[128 = 0]
[108 132 162 106  95 127 151 102 122 136 128 131 143 124 137 164  88 141
 111 126 109 122 135 127 138 123 154 114 131 121  64 149 109 126 168 149
 143 111 155 123 171] -> (37)/(67)
[129 129 134  93 149 129 108 125 117 167 138 129 129 142 133 131 148 114
 104 132 143 131 144 139 114 127 142 100 145 132 145 137 120 116 151 131
 127 130 141 125 128] -> (39)/(66)
[141 132 128 118 167 130 120 123 116 156 139 140 123 117 127 123 156 118
 112 135 130 153 127 128 138 148 136  82 131 126 142 129 122 107 119 122
 146 147 139 125 109] -> (39)/(66)
[144 134 140 109 163 142  98 135  84 157 144 130 149 106 157  95 197 106
 116 124 122 165 136 129 102 140 128  95 136 105 117 115 131  89 140 114
  26 129 133 113 154] -> (39)/(76)
[137 138 130  99 163 131 102 136 107 171 143 127 137 118 130 140 162 128
  96 142 146 132 138 131 126 126 111  89 143 115 159 135 144 110 160 116
 158 131 136 117 117] -> (39)/(76)
[135 127 140 110 159 127  88 127 114 156 123 113 120 109 117 132 175 108
 120 129 147 132 159 144 138 126 121  98 142 124 131 145 139 122 183 122
 101 129 149 120 123] -> (39)/(66)
[138 118 160  95 164 136 102 112 102 182 136 142 133 103 132 124 164 110
  92 146 136 143 146 144 126 132 142  71 142  99  93 138 112 119 164 138
 102 139 159 123 137] -> (39)/(66)
[138  86 126 112 184 125  92 145 115 166 140 121 124 114 110 133 183 117
 112 139 148 150 149 148 133 127 141 100 136 137 189 126 145 130 140 114
 139 149 137 133 103] -> (39)/(66)
[133 116 138 127 101 112 183 101 101 126 138 120 134  97 114 170 109 134
 115 128 105 137 139 135 136 126 153 140 134 130 104 119 143 126 132 137
 131 103 128 126 178] -> (37)/(67)
[131 123 165 102 105 142 143  89 102 142 134 127 144  89 138 152 101 114
 132 125  81 122 122 142 124 131 151 110 130 116  25 145 112 126 169 140
  13 113 132 120 195] -> (37)/(72)
[100 108 174 111 202 102 127  73 182 132 103 111 128  92  75 197  36 169
  95 120  89 130 128 154 141 131 154  80 113 164  54 187  63 152 211 194
 252 141 190 129 142] -> (37)/(67)
[108 121 156 105 116 135 165 101 120 136 136 125 137 113 120 189  82 143
 110 118 100 121 130 141 134 128 144 113 131 130  68 149 141 124 177 150
 122 116 143 120 174] -> (37)/(72)
[135 135 136 104 156 118 115 122 110 175 101 122 135 120 113 120 159 116
 108 142 135 135 152 136 110 137 148  94 132 126 134 144 132 120 165 120
 164 135 151 122 113] -> (39)/(66)
[123 119 157 118 113 115 151  91 113 141 148 132 145 128 139 179  88 136
 106 129 112 123 151 137 133 137 130 114 134 128  67 149 101 118 155 151
 138 122 152 142 170] -> (37)/(67)
[147 151 143  90 119 152  98 136  99 178 145 129 141 124 148  83 182 110
 147 147 125 133 135 127 122 132 132  83 125  85  91 140 124 105 137  99
  60 130 138 111 133] -> (39)/(76)
[131 102 135 123  87 144 165 104 121 128 134 133 124 127 130 169  90 142
 103 118 103 122 136 133 132 128 129 127 132 128  95 132 105 123 127 139
 127 119 126 121 159] -> (37)/(67)
[137 114 151 106 105 143 155 105  94 128 135 135 144  99 155 160 116 125
 119 138  89 125 108 132 117 138 115 113 137 118  67 128 113 120 122 142
  25 101 119 121 187] -> (37)/(72)
[120  92 148 122 125 116 163 104 129 139 131 143 127 122 100 189 109 140
 118 127 102 129 138 141 123 126 152 116 129 134  99 150 111 140 157 157
 159 126 138 129 175] -> (37)/(67)
[127 126 152 118  86 138 162  92 109 135 135 134 140  84 127 165  99 131
 125 135  82 123 133 142 131 117 146 121 129 135  69 140 116 130 145 148
  58 116 141 114 204] -> (37)/(72)
[136 128 165  91 180 132  92 112 116 170 149 129 126 100 115 123 146 114
  96 134 118 145 129 129 133 142 136  77 127 116  98 150 115 120 174 131
 123 139 144 118 134] -> (39)/(66)
[118 141  94 122  90 125 163 149 127  89 128 132 116 158 136 158 126 138
 146 112 112 105 130 138 118 115 132 180 143 135 251 101 181 145  92 120
 147 113  95 147 117] -> (37)/(72)
[142 116 161 122 174 128  97 106 101 192 132 114 157  67 126 123 157 120
  97 138 131 168 178 134 132 139 116  84 131 109  55 137 122 115 183 146
  99 134 159  95 155] -> (39)/(66)
[124 116 151 122 132 141 152 104 103 115 136 132 142  76 123 183 118 135
 125 116  89 131 132 130 141 128 152 110 133 136  87 140 120 137 160 167
  99 112 132 134 173] -> (37)/(72)
[132 133 149  96 162 133  80 113 116 167 133 119 135  95 120 114 163 116
 103 137 115 142 134 112 130 139 129  64 128 120  98 150 134 120 186 130
  97 137 149 115 144] -> (39)/(76)
[139 134 129  91 160 147 107 130 119 164 144 124 113 143 129 138 162 124
 113 133 150 129 139 128 125 134 136 105 130 125 176 131 140 116 124 110
 128 138 136 122 101] -> (39)/(76)
